Below is a small trained network, with its code and all its weights. Each question gives an input and a target symbol and asks what happens when units are switched off, that is, made to give their printed mean instead of their output.

import numpy as np


def w(rows, s, z=0):
    codes = np.array(rows[::2]) - 128.0
    scale = np.full(codes.shape[1], s)
    scale[-1] = z or s
    return codes * scale


def norm(h):
    return h / np.sqrt((h * h).mean(-1, keepdims=True) + 1e-5)


def softmax(a):
    e = np.exp(a - a.max(-1, keepdims=True))
    return e / e.sum(-1, keepdims=True)


def log_softmax(a):
    a = a - a.max(-1, keepdims=True)
    return a - np.log(np.exp(a).sum(-1, keepdims=True))


def net(x, mask):
    ids = ['αγζηθμτ'.index(c) for c in x.split()]
    T = len(ids)
    res = E[ids] + P[:T]
    u = 0
    for l in range(3):
        r = norm(res)
        for j in range(3):
            rows = slice(2 * j, 2 * j + 2)
            q, k, v = (r @ M[l][rows].T for M in (Q, K, V))
            z = softmax(np.where(np.tri(T) > 0, q @ k.T / 2**0.5, -1e9)) @ v
            o = O[l][rows]
            res = res + np.where(mask[u + j], z, o[:, -1]) @ o[:, :-1]
        u += 3
    return log_softmax(norm(res)[-1] @ U[:, :-1].T + U[:, -1])


Q, K, V, O = {}, {}, {}, {}
E = w([
[104,128,150,238,90],'α',
[122,168,142,155,190],'γ',
[209,167,9,101,177],'ζ',
[83,158,157,130,143],'η',
[140,165,107,211,179],'θ',
[141,196,87,227,57],'μ',
[255,79,141,123,147],'τ',
],0.023)
P = w([
[254,212,185,114,62],'0',
[208,163,154,132,109],'1',
[191,143,139,137,135],'2',
[173,130,133,141,151],'3',
[152,122,132,139,168],'4',
[133,111,127,148,175],'5',
[121,104,121,142,184],'6',
[111,99,119,146,190],'7',
[105,87,112,144,202],'8',
[96,79,109,146,208],'9',
[98,72,108,147,211],'10',
[97,72,110,152,221],'11',
],0.0078)
Q[0] = w([
[159,170,130,233,239],'0.h1',
[119,118,172,147,174],'0.h1',
[120,182,149,162,103],'0.h2',
[118,184,76,149,129],'0.h2',
[125,74,166,250,179],'0.h3',
[141,56,189,148,125],'0.h3',
],0.013)
K[0] = w([
[121,9,59,66,187],'0.h1',
[146,47,169,19,213],'0.h1',
[138,75,61,94,161],'0.h2',
[151,37,158,74,89],'0.h2',
[136,2,192,88,86],'0.h3',
[234,102,197,74,151],'0.h3',
],0.0096)
V[0] = w([
[240,51,205,172,175],'0.h1',
[114,160,77,200,177],'0.h1',
[55,171,139,23,191],'0.h2',
[160,20,188,89,175],'0.h2',
[253,198,171,105,181],'0.h3',
[170,57,84,180,170],'0.h3',
],0.0074)
O[0] = w([
[255,89,253,205,163,230],'0.h1',
[193,197,69,54,129,220],'0.h1',
[64,87,75,71,202,18],'0.h2',
[56,135,147,235,195,62],'0.h2',
[181,97,129,5,202,254],'0.h3',
[142,172,242,115,115,196],'0.h3',
],0.0068,0.0057)
Q[1] = w([
[42,41,178,48,41],'1.h1',
[110,145,43,202,184],'1.h1',
[157,85,109,151,27],'1.h2',
[67,154,109,173,36],'1.h2',
[129,104,102,251,127],'1.h3',
[160,107,107,181,229],'1.h3',
],0.014)
K[1] = w([
[55,198,125,162,133],'1.h1',
[250,129,117,108,93],'1.h1',
[93,233,121,120,163],'1.h2',
[100,181,121,177,115],'1.h2',
[201,187,143,176,130],'1.h3',
[154,66,135,188,159],'1.h3',
],0.02)
V[1] = w([
[183,84,175,128,105],'1.h1',
[59,14,213,122,99],'1.h1',
[97,147,159,101,100],'1.h2',
[97,245,96,173,196],'1.h2',
[82,89,80,114,139],'1.h3',
[121,126,91,128,212],'1.h3',
],0.011)
O[1] = w([
[76,67,133,132,161,188],'1.h1',
[141,109,8,173,146,5],'1.h1',
[82,78,111,89,113,97],'1.h2',
[118,187,117,58,190,124],'1.h2',
[182,115,134,142,108,45],'1.h3',
[111,186,143,163,125,122],'1.h3',
],0.011,0.012)
Q[2] = w([
[168,58,137,92,112],'2.h1',
[107,96,201,248,194],'2.h1',
[71,115,124,238,179],'2.h2',
[165,171,170,157,240],'2.h2',
[130,35,209,102,123],'2.h3',
[101,192,203,118,183],'2.h3',
],0.015)
K[2] = w([
[120,79,140,155,149],'2.h1',
[77,147,2,148,126],'2.h1',
[91,140,218,226,132],'2.h2',
[188,11,195,129,156],'2.h2',
[175,63,220,127,124],'2.h3',
[9,163,191,131,87],'2.h3',
],0.017)
V[2] = w([
[214,36,112,115,110],'2.h1',
[125,79,216,33,87],'2.h1',
[87,22,123,81,13],'2.h2',
[204,113,255,84,78],'2.h2',
[208,133,153,39,97],'2.h3',
[134,71,49,160,100],'2.h3',
],0.0098)
O[2] = w([
[129,84,65,1,86,123],'2.h1',
[64,9,233,194,79,156],'2.h1',
[131,188,150,195,232,79],'2.h2',
[108,106,8,201,194,252],'2.h2',
[72,209,51,105,143,161],'2.h3',
[132,173,191,53,139,57],'2.h3',
],0.0085,0.016)
U = w([
[198,43,189,176,55,171],'α',
[74,140,212,52,239,121],'γ',
[105,171,175,15,110,255],'ζ',
[1,36,6,110,170,97],'η',
[175,248,159,208,202,56],'θ',
[153,198,113,161,34,137],'μ',
[139,103,129,132,135,64],'τ',
],0.0092,0.01)

Each question gives the input, a string of symbols that net reads in full, and the target symbol t.
The units are the heads (2 rows each of Q, K, V and O). Each row of codes is followed by its name. A weight is (code - 128) times the scale printed after its matrix; where a second scale follows, it is the last column's (O and U).
mask holds one flag per head, layer by layer. A switched-off head (its flag False) gives its mean, the last column of its rows in O, instead of its output. The means were averaged over made-up inputs and are rounded, as every weight is.
A unit's drop is (log p(t) with every unit on - log p(t) with that unit switched off) / (log p(t) with every unit on - log p(t) with every unit switched off).
The circuit of an input: a set's keep is (log p(t) with only the set's units on - log p(t) with every unit switched off) / (log p(t) with every unit on - log p(t) with every unit switched off). Starting from all 9 units, units are removed one at a time, each time the one whose removal leaves the highest keep (on an exact tie, the one counted first), for as long as the keep stays at least 0.8.
circuit, biggest first: the units of the circuit, biggest drop first
unit that matters most: the unit with the biggest drop
which heads matter: for each layer, one digit per head in row order, 1 if its drop is at least 0.15 and else 0, layers parted by /
drop of u: that unit's drop, to one decimal
input ζ η ζ ζ ζ ζ η ζ θ η, target ζ: unit that matters most -> 0.h1
input η α η ζ α μ θ τ θ η α γ, target α: circuit, biggest first -> 0.h1, 1.h2
input ζ η γ ζ ζ θ η α α θ η ζ, target θ: circuit, biggest first -> 2.h1, 1.h1, 0.h3
input τ ζ η α θ ζ η μ θ η, target θ: circuit, biggest first -> 2.h1, 1.h2, 1.h1, 0.h1
input η η η γ ζ γ, target ζ: circuit, biggest first -> 0.h1, 1.h1
input α ζ θ α α ζ ζ θ γ ζ, target θ: circuit, biggest first -> 2.h1, 1.h2, 0.h3
input θ ζ τ α θ η μ μ, target θ: which heads matter -> 000 / 110 / 100
input ζ ζ ζ η γ ζ τ θ, target α: circuit, biggest first -> 1.h2, 2.h2
input ζ η ζ θ τ τ α θ ζ ζ μ α, target θ: circuit, biggest first -> 2.h1, 1.h1, 1.h2, 0.h1
input η α τ ζ μ ζ ζ ζ α ζ τ, target ζ: which heads matter -> 010 / 110 / 110
input μ ζ ζ θ τ ζ η ζ ζ τ, target ζ: which heads matter -> 010 / 110 / 101
input μ μ α ζ τ α θ α ζ α, target η: circuit, biggest first -> 2.h1, 1.h1
input η μ μ μ α η, target μ: circuit, biggest first -> 0.h3, 0.h1, 1.h1, 0.h2
input γ γ θ θ τ ζ μ μ γ, target θ: which heads matter -> 000 / 110 / 100
input ζ α θ ζ, target α: unit that matters most -> 2.h1
input ζ α ζ, target α: circuit, biggest first -> 2.h1, 1.h1, 0.h2
input μ α α τ α μ θ α ζ ζ μ, target θ: circuit, biggest first -> 2.h1, 1.h2, 0.h2
input μ τ α η ζ γ, target η: which heads matter -> 000 / 000 / 100
input η θ γ α μ θ ζ, target ζ: which heads matter -> 100 / 010 / 010
input α α τ α γ α τ η τ θ, target α: unit that matters most -> 0.h1
input ζ ζ η η, target η: drop of 2.h3 -> 0.8
input ζ γ η, target η: drop of 2.h2 -> 0.1
input α τ μ η γ θ α τ μ α, target θ: drop of 1.h2 -> 0.1
